W =
[[-1.16 -2.22 +1.98 -0.59 +5.07]
 [-3.30 -1.74 +4.24 -3.03 +0.95]
 [-1.74 -2.01 +3.15 -2.00 +4.42]
 [-2.63 +0.58 +0.96 +3.06 -4.07]
 [-0.37 -0.23 +0.56 +0.45 +1.76]]
W[-5,0] -> -1.16
W[-4,-3] -> +4.24
W[-1,-3] -> +0.56
W[4,-1] -> +1.76
W[-1,3] -> +0.45
W[:, -1] -> [+5.07, +0.95, +4.42, -4.07, +1.76]
W[2,-2] -> -2.00
W[:, -4] -> [-2.22, -1.74, -2.01, +0.58, -0.23]
W[:, -2] -> [-0.59, -3.03, -2.00, +3.06, +0.45]
W[0,1] -> -2.22
W[-5,3] -> -0.59
W[4,-5] -> -0.37
W[3,2] -> +0.96
W[-3,-1] -> +4.42
W[-5,4] -> +5.07
W[:, -3] -> [+1.98, +4.24, +3.15, +0.96, +0.56]
W[1,0] -> -3.30

A = ((0.006, 0.069, -0.112, 0.041, 0.176, -0.074, 0.150, -0.037, -0.069, 0.020, -0.135, -0.207, 0.040, -0.068, 0.097, 0.049), (0.064, -0.085, -0.073, 0.107, -0.004, 0.005, 0.012, 0.082, -0.085, -0.060, -0.115, -0.076, -0.183, 0.138, 0.051, -0.215), (0.059, 0.070, -0.174, 0.029, -0.279, -0.048, -0.136, 0.066, -0.154, -0.011, 0.014, -0.088, 0.191, 0.059, 0.022, -0.023), (0.068, 0.133, 0.186, 0.187, 0.053, 0.031, -0.049, -0.051, -0.047, 0.029, -0.179, -0.123, -0.158, 0.053, -0.019, -0.002), (0.053, 0.015, -0.149, 0.168, 0.078, 0.108, -0.020, 0.164, -0.060, -0.054, 0.037, -0.104, 0.027, -0.030, -0.026, 0.255), (-0.203, -0.055, -0.030, -0.225, -0.050, -0.079, 0.188, -0.002, 0.010, -0.024, 0.095, 0.113, 0.012, 0.043, -0.075, -0.020), (-0.054, 0.131, 0.186, 0.018, -0.118, -0.060, 0.171, -0.107, 0.010, -0.033, -0.108, 0.005, -0.102, 0.180, 0.070, -0.047), (0.119, -0.132, -0.088, 0.127, -0.115, -0.057, -0.175, -0.076, 0.043, -0.196, -0.056, -0.006, -0.087, -0.067, 0.206, -0.163), (0.070, -0.175, -0.160, -0.013, 0.112, -0.072, -0.141, -0.042, -0.068, -0.046, -0.031, -0.050, 0.090, -0.157, 0.123, -0.064), (0.111, -0.032, -0.078, 0.024, 0.150, 0.003, 0.178, -0.104, 0.043, -0.017, -0.137, -0.126, 0.025, -0.006, 0.235, 0.033), (-0.088, -0.016, 0.081, 0.000, -0.044, -0.051, -0.303, 0.038, -0.135, 0.029, 0.028, 0.030, -0.051, -0.096, -0.248, -0.077), (0.052, 0.049, -0.156, -0.161, -0.027, -0.037, 0.096, -0.077, -0.040, 0.155, -0.132, -0.192, 0.099, -0.006, 0.002, -0.177), (0.041, 0.057, -0.190, 0.055, -0.207, -0.061, 0.024, -0.068, 0.108, -0.143, -0.049, -0.120, -0.049, -0.080, 0.121, -0.100), (-0.081, 0.036, 0.052, 0.119, -0.175, -0.116, -0.213, 0.052, -0.150, -0.106, 0.000, 0.019, -0.083, 0.022, -0.083, -0.099))
Rows and columns are counted from 0.
(0, 0)	0.006
(5, 5)	-0.079
(2, 14)	0.022
(10, 5)	-0.051
(3, 12)	-0.158
(2, 3)	0.029
(13, 14)	-0.083
(2, 6)	-0.136
(13, 6)	-0.213
(11, 3)	-0.161
(10, 2)	0.081
(4, 14)	-0.026
(8, 6)	-0.141
(10, 15)	-0.077
(4, 4)	0.078
(9, 4)	0.150
(6, 11)	0.005
(7, 8)	0.043
(2, 2)	-0.174
(13, 13)	0.022
(10, 12)	-0.051
(11, 5)	-0.037
(13, 12)	-0.083
(13, 0)	-0.081
(8, 8)	-0.068
(9, 2)	-0.078
(5, 2)	-0.030
(3, 3)	0.187
(2, 1)	0.070
(11, 12)	0.099
(12, 3)	0.055
(10, 0)	-0.088
(1, 4)	-0.004
(1, 10)	-0.115
(3, 8)	-0.047
(3, 10)	-0.179
(12, 9)	-0.143

B =
array([[63, 22, 76, 40, 89, 57, 45, 46, 57, 34, 84, 44, 30],
       [51, 48, 45, 45, 35, 69, 54, 87, 35, 66, 29, 31, 94]])
Indices start at 0.
(0, 0)	63
(1, 5)	69
(1, 12)	94
(0, 2)	76
(0, 10)	84
(0, 12)	30
(1, 8)	35
(0, 8)	57
(0, 3)	40
(1, 3)	45
